Below are the code and all the weights of a small trained network. Each question names an input and a class and asks about switching units off, where a switched-off unit gives its printed mean instead of its output.

import numpy as np


def w(rows, s, z=0):
    codes = np.array(rows[::2]) - 128.0
    scale = np.full(codes.shape[1], s)
    scale[-1] = z or s
    return codes * scale


def f(y):
    return np.maximum(y, 0)


def log_softmax(a):
    a = a - a.max(-1, keepdims=True)
    return a - np.log(np.exp(a).sum(-1, keepdims=True))


def net(x, mask):
    res = np.array(x, float).reshape(1, 4) / 4 @ E
    y = f(res @ A[0][:, :-1].T + A[0][:, -1])
    res = res + np.where(mask, y, B[0][:, -1]) @ B[0][:, :-1]
    return log_softmax(res[-1] @ U[:, :-1].T + U[:, -1])


A, B = {}, {}
E = w([
[43,87,34,168,160,117,169],'x0',
[122,158,65,41,42,50,130],'x1',
[106,53,124,10,178,131,57],'x2',
[142,85,160,140,113,131,183],'x3',
],0.013)
A[0] = w([
[116,113,151,164,165,200,113,179],'N1',
[131,125,99,105,47,106,132,182],'N2',
[223,170,149,127,118,147,93,6],'N3',
[156,132,108,169,103,137,129,51],'N4',
[137,102,129,86,166,109,117,59],'N5',
[145,20,123,27,179,156,97,148],'N6',
[125,128,64,195,148,95,157,73],'N7',
[132,141,102,93,80,103,136,158],'N8',
[115,207,138,177,99,138,158,80],'N9',
[80,118,148,92,152,131,108,90],'N10',
[168,170,112,187,128,118,123,90],'N11',
[131,109,158,178,80,128,160,68],'N12',
[68,127,41,136,187,145,182,39],'N13',
[250,164,157,106,100,175,99,26],'N14',
[84,92,100,118,121,155,123,66],'N15',
[144,187,119,182,100,94,166,81],'N16',
[135,150,149,162,186,218,105,210],'N17',
[101,139,110,88,70,102,152,207],'N18',
[107,109,92,159,128,120,126,37],'N19',
[139,121,143,163,196,156,148,193],'N20',
],0.015,0.0019)
B[0] = w([
[237,36,63,154,211,71,81,186],'N1',
[210,125,44,205,128,29,89,194],'N2',
[144,48,183,48,65,156,148,187],'N3',
[70,149,161,98,169,160,139,153],'N4',
[135,182,134,128,135,156,155,172],'N5',
[66,220,201,116,215,114,162,252],'N6',
[107,111,161,85,88,159,140,175],'N7',
[148,95,72,145,157,82,107,187],'N8',
[70,212,142,160,202,196,159,188],'N9',
[139,170,143,107,185,181,145,169],'N10',
[120,174,150,138,184,162,129,170],'N11',
[109,113,110,149,172,173,134,168],'N12',
[131,15,175,57,45,161,161,191],'N13',
[113,30,153,26,57,132,151,208],'N14',
[107,132,167,96,79,138,140,160],'N15',
[134,209,166,145,170,189,162,192],'N16',
[204,143,57,163,121,101,19,194],'N17',
[255,133,50,170,155,67,142,192],'N18',
[126,51,160,64,71,178,135,151],'N19',
[186,126,93,121,153,42,84,180],'N20',
],0.0089,0.023)
U = w([
[209,124,26,188,159,26,21,249],'0',
[76,255,174,112,201,143,92,120],'1',
[120,52,157,36,21,150,81,10],'2',
],0.0094,0.0011)

Each question gives the input, the list of numbers given to net, and the class t.
The units are the neurons (one row each of A and B). Each row of codes is followed by its name. A weight is (code - 128) times the scale printed after its matrix; where a second scale follows, it is the last column's (A, B and U).
mask holds one flag per neuron, in row order. A switched-off neuron (its flag False) gives its mean, the last column of its row in B, instead of its output. The means were averaged over made-up inputs and are rounded, as every weight is.
A unit's drop is (log p(t) with every unit on - log p(t) with that unit switched off) / (log p(t) with every unit on - log p(t) with every unit switched off).
The circuit of an input: a set's keep is (log p(t) with only the set's units on - log p(t) with every unit switched off) / (log p(t) with every unit on - log p(t) with every unit switched off). Starting from the 12 units with the biggest drops (on a tie, the unit counted first), units are removed one at a time, each time the one whose removal leaves the highest keep (on an exact tie, the one counted first), for as long as the keep stays at least 0.8.
units of the circuit, in order: the units of the circuit, biggest drop first
k most important neurons: the k neurons with the biggest drops, biggest first
drop when u is switched off: that unit's drop, to one decimal
input [-1,-5,-5,7], class 0: units of the circuit, in order	(N1)
input [2,7,-8,-1], class 1: 2 most important neurons	(N16 N9)
input [-3,4,5,-3], class 1: 3 most important neurons	(N6 N1 N17)
input [5,-2,-5,7], class 1: 2 most important neurons	(N14 N9)
input [-6,-6,-3,-8], class 0: 2 most important neurons	(N17 N1)
input [-6,5,-1,-3], class 2: 2 most important neurons	(N14 N3)
input [5,-5,6,4], class 1: 3 most important neurons	(N6 N2 N18)
input [-7,5,-8,-3], class 1: 2 most important neurons	(N9 N16)
input [6,2,-4,2], class 2: 2 most important neurons	(N13 N6)
input [-6,3,-4,8], class 2: 3 most important neurons	(N14 N6 N3)
input [-5,-4,3,-8], class 2: 4 most important neurons	(N14 N3 N2 N18)
input [8,-6,-7,8], class 2: drop when N19 is switched off	0.5
input [-2,-4,-3,2], class 0: drop when N6 is switched off	1.2
input [-6,-2,-4,-3], class 2: units of the circuit, in order	(N14)
input [6,1,-8,-4], class 1: drop when N9 is switched off	0.1
